Below are the code and all the weights of a small trained network. Each question names an input and a class and asks about switching units off, where a switched-off unit gives its printed mean instead of its output.

import numpy as np


def w(rows, s, z=0):
    codes = np.array(rows[::2]) - 128.0
    scale = np.full(codes.shape[1], s)
    scale[-1] = z or s
    return codes * scale


def f(y):
    return np.maximum(y, 0)


def log_softmax(a):
    a = a - a.max(-1, keepdims=True)
    return a - np.log(np.exp(a).sum(-1, keepdims=True))


def net(x, mask):
    res = np.array(x, float).reshape(1, 7) / 4 @ E
    y = f(res @ A[0][:, :-1].T + A[0][:, -1])
    res = res + np.where(mask, y, B[0][:, -1]) @ B[0][:, :-1]
    return log_softmax(res[-1] @ U[:, :-1].T + U[:, -1])


A, B = {}, {}
E = w([
[85,82,121],'x0',
[111,171,111],'x1',
[192,107,155],'x2',
[96,116,251],'x3',
[67,86,138],'x4',
[119,142,125],'x5',
[126,163,150],'x6',
],0.012)
A[0] = w([
[69,219,168,58],'N1',
[58,124,124,115],'N2',
[124,160,112,28],'N3',
[83,141,72,211],'N4',
[157,73,206,61],'N5',
[169,133,114,193],'N6',
[150,6,77,83],'N7',
[173,190,154,32],'N8',
[172,197,145,208],'N9',
[190,187,136,76],'N10',
[205,158,170,3],'N11',
],0.013,0.0038)
B[0] = w([
[4,126,156,236],'N1',
[128,71,150,211],'N2',
[112,165,127,145],'N3',
[74,76,131,242],'N4',
[192,105,198,255],'N5',
[106,151,97,206],'N6',
[235,120,78,228],'N7',
[128,184,119,200],'N8',
[101,157,74,254],'N9',
[145,172,97,221],'N10',
[160,185,120,215],'N11',
],0.022,0.0065)
U = w([
[118,124,68,142],'0',
[175,243,150,81],'1',
[128,93,172,253],'2',
[96,114,164,99],'3',
[143,88,53,134],'4',
[208,148,130,178],'5',
[192,132,254,40],'6',
[184,63,77,123],'7',
],0.0092,0.0055)

Each question gives the input, the list of numbers given to net, and the class t.
The units are the neurons (one row each of A and B). Each row of codes is followed by its name. A weight is (code - 128) times the scale printed after its matrix; where a second scale follows, it is the last column's (A, B and U).
mask holds one flag per neuron, in row order. A switched-off neuron (its flag False) gives its mean, the last column of its row in B, instead of its output. The means were averaged over made-up inputs and are rounded, as every weight is.
A unit's drop is (log p(t) with every unit on - log p(t) with that unit switched off) / (log p(t) with every unit on - log p(t) with every unit switched off).
The circuit of an input: a set's keep is (log p(t) with only the set's units on - log p(t) with every unit switched off) / (log p(t) with every unit on - log p(t) with every unit switched off). Starting from all 11 units, units are removed one at a time, each time the one whose removal leaves the highest keep (on an exact tie, the one counted first), for as long as the keep stays at least 0.8.
units of the circuit, in order: the units of the circuit, biggest drop first
unit that matters most: the unit with the biggest drop
top k neurons: the k neurons with the biggest drops, biggest first
drop when u is switched off: that unit's drop, to one decimal
input [8,-2,6,2,-2,8,-3], class 5: top neuron => [N7]
input [0,-7,0,2,-1,2,-7], class 5: units of the circuit, in order => [N7, N4]
input [-2,-1,7,0,4,-5,2], class 6: top 3 neurons => [N5, N9, N10]
input [-2,6,2,-3,-5,-4,-5], class 1: units of the circuit, in order => [N10, N2]
input [5,-3,-7,-7,4,7,-2], class 7: units of the circuit, in order => [N7, N2]
input [-7,7,-7,-5,-2,3,8], class 0: units of the circuit, in order => [N1, N9]
input [1,8,-6,1,6,-6,-3], class 3: units of the circuit, in order => [N1, N7]
input [-4,8,-6,-6,6,-6,-7], class 7: top 2 neurons => [N1, N9]
input [3,0,-6,-6,4,-6,6], class 7: units of the circuit, in order => [N1, N2]
input [-1,-7,1,-3,-4,4,3], class 1: units of the circuit, in order => [N4, N2, N10]
input [-4,1,-7,3,-6,-4,-6], class 0: top 2 neurons => [N5, N11]
input [6,-1,5,-4,1,-2,5], class 7: top 2 neurons => [N7, N1]
input [-4,2,-7,-6,-8,5,-4], class 0: top 2 neurons => [N4, N5]
input [4,-7,-7,-7,1,7,-6], class 7: top neuron => [N7]
input [7,-7,6,0,-1,-1,5], class 6: top 2 neurons => [N5, N9]
input [8,0,0,6,3,4,8], class 6: top 4 neurons => [N5, N9, N4, N6]
input [3,-2,8,3,-2,-7,-3], class 6: top 3 neurons => [N5, N9, N10]
input [-7,-7,8,2,5,4,8], class 1: top 2 neurons => [N11, N9]
input [8,2,8,-8,8,-4,-2], class 7: drop when N7 is switched off => 0.6
input [7,-6,5,-4,6,8,-6], class 7: drop when N7 is switched off => 0.4
input [6,-5,-5,7,-1,5,0], class 6: drop when N9 is switched off => 0.2
input [-7,6,-5,-7,-1,-1,1], class 0: unit that matters most => N4
